Below is a small trained network, with its code and all its weights. Each question gives an input and a class and asks what happens when units are switched off, that is, made to give their printed mean instead of their output.

import numpy as np


def w(rows, s, z=0):
    codes = np.array(rows[::2]) - 128.0
    scale = np.full(codes.shape[1], s)
    scale[-1] = z or s
    return codes * scale


def f(y):
    return np.maximum(y, 0)


def log_softmax(a):
    a = a - a.max(-1, keepdims=True)
    return a - np.log(np.exp(a).sum(-1, keepdims=True))


def net(x, mask):
    res = np.array(x, float).reshape(1, 5) / 4 @ E
    y = f(res @ A[0][:, :-1].T + A[0][:, -1])
    res = res + np.where(mask, y, B[0][:, -1]) @ B[0][:, :-1]
    return log_softmax(res[-1] @ U[:, :-1].T + U[:, -1])


A, B = {}, {}
E = w([
[169,131,180,142,98,94,51,70,59,144],'x0',
[131,90,141,179,10,192,132,145,147,120],'x1',
[85,176,139,67,74,116,113,129,111,163],'x2',
[86,109,60,135,109,124,54,62,211,81],'x3',
[157,55,117,131,116,196,152,108,142,191],'x4',
],0.013)
A[0] = w([
[119,146,23,153,129,83,53,98,118,60,102],'neuron 1',
[171,108,131,200,65,226,167,162,129,155,191],'neuron 2',
[125,116,108,128,254,142,218,217,166,174,177],'neuron 3',
[114,113,108,153,120,56,29,83,154,89,126],'neuron 4',
[156,77,191,135,58,161,122,149,128,149,183],'neuron 5',
[150,186,97,165,167,64,69,83,195,53,119],'neuron 6',
[153,169,170,102,132,80,107,102,128,111,73],'neuron 7',
[189,124,224,58,73,84,121,94,50,191,247],'neuron 8',
[44,160,50,75,110,105,154,127,191,102,213],'neuron 9',
[128,137,115,132,98,64,54,15,141,62,198],'neuron 10',
[201,219,175,145,146,27,113,117,25,145,158],'neuron 11',
[137,121,164,114,102,94,11,141,2,166,203],'neuron 12',
[105,164,99,139,169,109,112,93,196,82,251],'neuron 13',
],0.0083,0.0028)
B[0] = w([
[74,64,193,69,117,106,108,25,76,85,194],'neuron 1',
[127,68,77,146,65,253,137,180,159,110,214],'neuron 2',
[237,134,82,65,186,179,184,45,29,151,232],'neuron 3',
[96,92,183,84,135,153,70,57,132,110,196],'neuron 4',
[70,96,85,181,126,152,111,192,168,112,193],'neuron 5',
[132,74,239,77,123,77,120,123,46,76,206],'neuron 6',
[131,98,129,160,138,120,78,169,155,123,168],'neuron 7',
[114,152,59,162,166,149,82,146,163,205,247],'neuron 8',
[144,184,110,92,81,102,110,134,97,57,201],'neuron 9',
[130,77,185,149,133,83,51,63,177,131,211],'neuron 10',
[55,125,143,188,197,57,119,233,63,214,248],'neuron 11',
[68,168,145,174,171,115,76,125,217,213,232],'neuron 12',
[145,110,175,46,84,78,178,114,57,106,195],'neuron 13',
],0.0077,0.016)
U = w([
[95,255,88,75,74,88,135,141,125,98,170],'0',
[238,139,99,110,239,140,198,90,96,142,187],'1',
[83,174,146,192,209,74,81,218,111,188,137],'2',
[108,79,228,107,146,75,71,73,124,67,2],'3',
[97,152,127,165,165,117,49,65,244,180,69],'4',
[114,78,85,182,50,221,101,164,189,112,185],'5',
],0.0093,0.0016)

Each question gives the input, the list of numbers given to net, and the class t.
The units are the neurons (one row each of A and B). Each row of codes is followed by its name. A weight is (code - 128) times the scale printed after its matrix; where a second scale follows, it is the last column's (A, B and U).
mask holds one flag per neuron, in row order. A switched-off neuron (its flag False) gives its mean, the last column of its row in B, instead of its output. The means were averaged over made-up inputs and are rounded, as every weight is.
A unit's drop is (log p(t) with every unit on - log p(t) with that unit switched off) / (log p(t) with every unit on - log p(t) with every unit switched off).
The circuit of an input: a set's keep is (log p(t) with only the set's units on - log p(t) with every unit switched off) / (log p(t) with every unit on - log p(t) with every unit switched off). Starting from the 12 units with the biggest drops (on a tie, the unit counted first), units are removed one at a time, each time the one whose removal leaves the highest keep (on an exact tie, the one counted first), for as long as the keep stays at least 0.8.
circuit, biggest first: the units of the circuit, biggest drop first
most important unit: the unit with the biggest drop
top k neurons: the k neurons with the biggest drops, biggest first
drop of u: that unit's drop, to one decimal
input [-6,4,0,-8,2], class 5: most important unit => neuron 2
input [-5,3,7,-4,-8], class 0: circuit, biggest first => neuron 9; neuron 12
input [4,-3,5,2,-1], class 4: top 2 neurons => neuron 12; neuron 10
input [4,0,7,1,7], class 4: top 2 neurons => neuron 11; neuron 12
input [-3,2,-2,-1,-6], class 0: top 2 neurons => neuron 10; neuron 4
input [-2,0,4,0,4], class 5: top 2 neurons => neuron 11; neuron 3
input [1,3,-6,-8,5], class 5: drop of neuron 2 => 0.7
input [-1,-3,6,3,2], class 3: drop of neuron 1 => -0.1
input [-7,-3,5,3,5], class 1: drop of neuron 3 => 0.5
input [8,-8,-7,-1,4], class 2: drop of neuron 11 => 0.3
